Below is a small trained network, with its code and all its weights. Each question gives an input and a target symbol and asks what happens when units are switched off, that is, made to give their printed mean instead of their output.

import numpy as np


def w(rows, s, z=0):
    codes = np.array(rows[::2]) - 128.0
    scale = np.full(codes.shape[1], s)
    scale[-1] = z or s
    return codes * scale


def f(y):
    return np.maximum(y, 0)


def softmax(a):
    e = np.exp(a - a.max(-1, keepdims=True))
    return e / e.sum(-1, keepdims=True)


def log_softmax(a):
    a = a - a.max(-1, keepdims=True)
    return a - np.log(np.exp(a).sum(-1, keepdims=True))


def net(x, mask):
    ids = ['ΓΔζηλστ'.index(c) for c in x.split()]
    T = len(ids)
    res = E[ids] + P[:T]
    r = res
    for j in range(2):
        rows = slice(2 * j, 2 * j + 2)
        q, k, v = (r @ M[0][rows].T for M in (Q, K, V))
        z = softmax(np.where(np.tri(T) > 0, q @ k.T / 2**0.5, -1e9)) @ v
        o = O[0][rows]
        res = res + np.where(mask[j], z, o[:, -1]) @ o[:, :-1]
    y = f(res @ A[0][:, :-1].T + A[0][:, -1])
    res = res + np.where(mask[2:10], y, B[0][:, -1]) @ B[0][:, :-1]
    return log_softmax(res[-1] @ U[:, :-1].T + U[:, -1])


Q, K, V, O, A, B = {}, {}, {}, {}, {}, {}
E = w([
[127,149,150,133,88,96,181],'Γ',
[173,173,168,135,107,92,124],'Δ',
[107,176,178,140,87,77,155],'ζ',
[173,107,158,133,97,90,129],'η',
[172,154,118,205,151,129,123],'λ',
[109,143,233,134,106,150,123],'σ',
[77,73,141,99,114,252,190],'τ',
],0.02)
P = w([
[122,142,79,10,156,93,105],'0',
[196,116,152,199,130,147,107],'1',
[126,105,151,212,101,136,142],'2',
[159,126,117,207,132,142,111],'3',
[100,87,70,132,128,116,92],'4',
[72,74,114,152,116,61,52],'5',
],0.011)
Q[0] = w([
[175,95,177,191,55,179,190],'h0',
[107,170,194,191,116,178,102],'h0',
[33,100,64,121,106,101,1],'h1',
[118,174,76,68,166,163,97],'h1',
],0.0067)
K[0] = w([
[50,61,150,3,147,176,118],'h0',
[148,1,136,167,204,195,188],'h0',
[102,102,219,254,44,157,225],'h1',
[186,92,121,121,132,75,123],'h1',
],0.0082)
V[0] = w([
[33,127,218,141,113,102,155],'h0',
[119,120,221,161,169,254,119],'h0',
[28,94,104,113,34,137,228],'h1',
[114,199,197,102,49,145,41],'h1',
],0.0088)
O[0] = w([
[141,111,154,100,127,132,141,148],'h0',
[120,55,80,88,124,182,128,253],'h0',
[186,163,101,163,154,201,188,46],'h1',
[157,8,178,108,186,112,135,182],'h1',
],0.014,0.0042)
A[0] = w([
[116,106,140,115,162,106,80,57],'n0',
[125,157,167,170,157,73,156,174],'n1',
[155,95,124,165,208,155,130,64],'n2',
[122,120,110,104,122,143,148,61],'n3',
[136,161,120,137,252,111,149,110],'n4',
[74,222,117,80,140,153,96,122],'n5',
[120,120,138,159,156,49,93,144],'n6',
[143,92,165,129,115,96,200,251],'n7',
],0.012,0.0026)
B[0] = w([
[98,180,137,112,133,131,87,175],'n0',
[213,133,2,157,100,189,121,222],'n1',
[165,135,197,143,104,166,145,193],'n2',
[152,130,84,121,79,149,118,161],'n3',
[135,107,124,59,52,79,174,152],'n4',
[162,157,210,128,41,61,182,145],'n5',
[153,97,98,151,144,108,92,251],'n6',
[184,143,131,64,173,128,65,211],'n7',
],0.0092,0.012)
U = w([
[204,176,142,100,64,152,87,130],'Γ',
[148,159,74,165,254,184,66,252],'Δ',
[183,103,83,132,183,127,194,178],'ζ',
[165,105,95,207,119,85,138,80],'η',
[113,163,86,141,99,135,58,36],'λ',
[142,115,206,153,195,105,137,136],'σ',
[151,218,131,139,143,160,178,18],'τ',
],0.0071,0.0022)

Each question gives the input, a string of symbols that net reads in full, and the target symbol t.
The units are the heads (2 rows each of Q, K, V and O) and the neurons (one row each of A and B). Each row of codes is followed by its name. A weight is (code - 128) times the scale printed after its matrix; where a second scale follows, it is the last column's (O, A, B and U).
mask holds one flag per unit, heads first, then neurons. A switched-off unit (its flag False) gives its mean, the last column of its rows in O or B, instead of its output. The means were averaged over made-up inputs and are rounded, as every weight is.
A unit's drop is (log p(t) with every unit on - log p(t) with that unit switched off) / (log p(t) with every unit on - log p(t) with every unit switched off).
The circuit of an input: a set's keep is (log p(t) with only the set's units on - log p(t) with every unit switched off) / (log p(t) with every unit on - log p(t) with every unit switched off). Starting from all 10 units, units are removed one at a time, each time the one whose removal leaves the highest keep (on an exact tie, the one counted first), for as long as the keep stays at least 0.8.
units of the circuit, in order: the units of the circuit, biggest drop first
k most important neurons: the k neurons with the biggest drops, biggest first
which heads matter: for each layer, one digit per head in row order, 1 if its drop is at least 0.15 and else 0, layers parted by /
drop when u is switched off: that unit's drop, to one decimal
input τ ζ λ, target τ: units of the circuit, in order -> (h1, n6)
input ζ σ τ Δ, target ζ: which heads matter -> 11
input Δ τ ζ, target ζ: units of the circuit, in order -> (h0)
input ζ τ λ, target ζ: units of the circuit, in order -> (h0, h1)
input ζ τ η λ, target ζ: units of the circuit, in order -> (h0, h1, n7)
input τ λ λ, target τ: 2 most important neurons -> (n6, n2)
input σ λ ζ, target σ: units of the circuit, in order -> (h1, h0, n1)
input σ λ η, target σ: which heads matter -> 01
input Δ λ λ Δ, target Δ: which heads matter -> 11
input λ λ σ Δ, target λ: units of the circuit, in order -> (h1, n2)
input Δ Δ Γ, target Δ: 2 most important neurons -> (n7, n1)
input τ ζ Δ, target τ: 2 most important neurons -> (n6, n1)
input τ λ σ ζ σ Δ, target σ: 2 most important neurons -> (n1, n3)
input λ λ τ, target λ: units of the circuit, in order -> (h1)
input τ λ σ, target τ: drop when n6 is switched off -> 0.2
input λ λ Δ, target λ: drop when n2 is switched off -> 0.1
input τ Γ η Γ, target τ: drop when n6 is switched off -> 0.2
